[[86 18 72 61 75 30]
 [40 16 35 17 28 17]
 [48 25 75 47 50 34]
 [62 74 19 47 19 61]
 [70 50 20 46 17 67]
 [39 83 59 37 70 28]
 [22 57 55 32 54 62]
 [82 78 27 79 76 58]
 [41 74 36 30 64 46]
 [41 82 17 26 39 53]] out 82

[[137 151 162  96 119 133 144 135  85 106 132]
 [191  96  75 231 203 196 184 241 161 174 172]
 [244  82  60 202 149 151 120 248 159 224 119]
 [127 105  97 173 169 170 159 195 166 190 155]
 [195 130 110 147 166 183 140 139 147 236 127]
 [139 183 207 145 193 140 124 129 157 139 183]
 [199 179 178 163 163 160 165 135 129 112 158]
 [143 148 149 116 153 162 145 122 121 170 140]
 [174 165 154 144  95 127 149 132 161 141 120]
 [ 57 197 204  73  45  98 161  63 155  85 117]
 [136 169 187 147 174 137 133 145 152 131 173]] out 169

[[-304  231 -213  831  600 -587]
 [ 598  688  566  831  795  497]
 [-414  164 -397  863  632 -809]
 [ 258  529  340  808  684  155]
 [-399  178 -343  849  611 -750]
 [ 257  533  313  821  710  123]
 [  -4  373  -70  874  744 -345]
 [-407  176 -363  855  622 -774]
 [ 239  498  136  877  802  -59]
 [ 561  674  506  844  814  420]
 [ 641  727  683  805  762  626]
 [ 644  731  672  812  777  614]] out 731

[[3 4 5 6 5 7 2 4 6 5 3 2 0 3 4 4]
 [4 4 5 8 4 5 5 4 3 7 4 4 7 8 4 3]
 [6 5 3 4 6 3 8 6 6 4 5 3 4 3 6 3]
 [4 3 4 6 3 5 3 4 3 3 3 3 5 2 3 5]
 [5 3 4 7 4 5 4 4 4 4 5 4 4 6 4 4]
 [6 6 6 5 6 3 5 5 6 6 4 4 5 6 5 6]
 [4 3 5 6 5 3 7 5 3 4 2 3 8 4 4 5]] out 3

[[  84    4  109   62  233  -34 -136  -78  396  662 -227  -86]
 [ 101   49  149  132  257 -159 -132    6  289  273  118  -93]
 [   1   26  -64  120  151  -69    1 -188  119  595   84   23]
 [   9  -25  -77   11  128   20   -2 -159  167 -221 -153   -7]
 [ -98   47  -53   76  149   66  -59 -222  405 -896 -212  -96]
 [  42  -36    2   53  254   14  -33  -80  189  416    4 -125]
 [ -38   23   30  118  122   -9 -143 -144  345  693 -141  -75]
 [ -70  -54  -34   56   99  103  -19  -66  145 -104   31   12]
 [  18  -72   58   58  260  -80  -19 -198  383  162 -156  -17]] out -72

[[419 533 539 285 403 462 435 347 597]
 [393 369 291 378 522  47 446 446 278]
 [412 534 350  61 484 198 405  74 361]
 [412 567 415 275 531 113 450 329 407]
 [395 390 373 334 434 191 427 402 409]
 [409 458 436 353 764 294 594 418 477]
 [435 533 366  30 592 512 517 222 437]
 [412 465 822 133 304 292 299 102 740]
 [414 333 397 453  55 675 271 428 438]
 [425 350 232 818 377 771 489 848 313]
 [384 320 545 990 433 424 454 724 561]
 [411 400 713 584 199 289 320 680 640]] out 400
---
[572 355 381 641 763 505 142] → 572
[242 104  68  27 103  90] → 242
[-836  184  610  693] → -836
[ 511  646  -58 -677] → 511
[-981  749 -772 -310] → -981
[171 273 801 125] → 171
[78 20 63 47] → 78
---
[227  63  89 190  85] gives 63
[639 282 183 977 780  72 563] gives 282
[153  11 146  73 220] gives 11
[-24 -35 -34 -22  35] gives -35
[683 219 835 741 655] gives 219
[470 534 204 781 568  18] gives 534
[ 9 49 75 48 44 31 37] gives 49
[25 39 94 24 61] gives 39
[-36 -26  46  12  -4 -29] gives -26
---
((703, 835, 735, 448, 585, 985, 489), (794, 675, 791, 840, 728, 301, 707), (347, 589, 598, 558, 736, 224, 936)) Out: 585
(39, 124, 156, 224, 197, 177) Out: 224
(4, 6, 1, 5, 6, 8) Out: 5
(2352, 8390, 9592, 2891) Out: 8390
((-10, 31, 18, 17, 14, -12, -4), (-28, 21, 28, 12, 32, 0, 9), (21, -13, -18, 4, -19, -19, -18)) Out: 14
(-46, -32, -34, 34, 38, 47, -29) Out: 38
(-42, 47, -9, -23, -4) Out: -9
(3006, 9105, 4708, 4616, 1109, 2166) Out: 4616
---
18,-57,46,-1,-33,52
-3,67,-39,51,3,-31
41,49,-57,16,-45,5
⇒ 5

49,53,-19,-7,-14
5,-24,-46,-41,-45
21,-53,-44,-40,-60
⇒ -60

-2,-13,-14,-16,-4,-22,-2
-18,38,28,21,-68,13,-19
-7,-2,-2,-6,-19,-10,-7
⇒ -7

-9,53,-2,71,46
-2,59,1,55,43
20,28,13,-4,28
⇒ 28

-49,-3,-35,-34,-28,29
19,12,29,31,36,-52
14,-77,80,50,-71,28
⇒ 28

-8,-38,34,-32,-61
-9,-23,-24,6,-37
77,72,72,12,73
⇒ 73
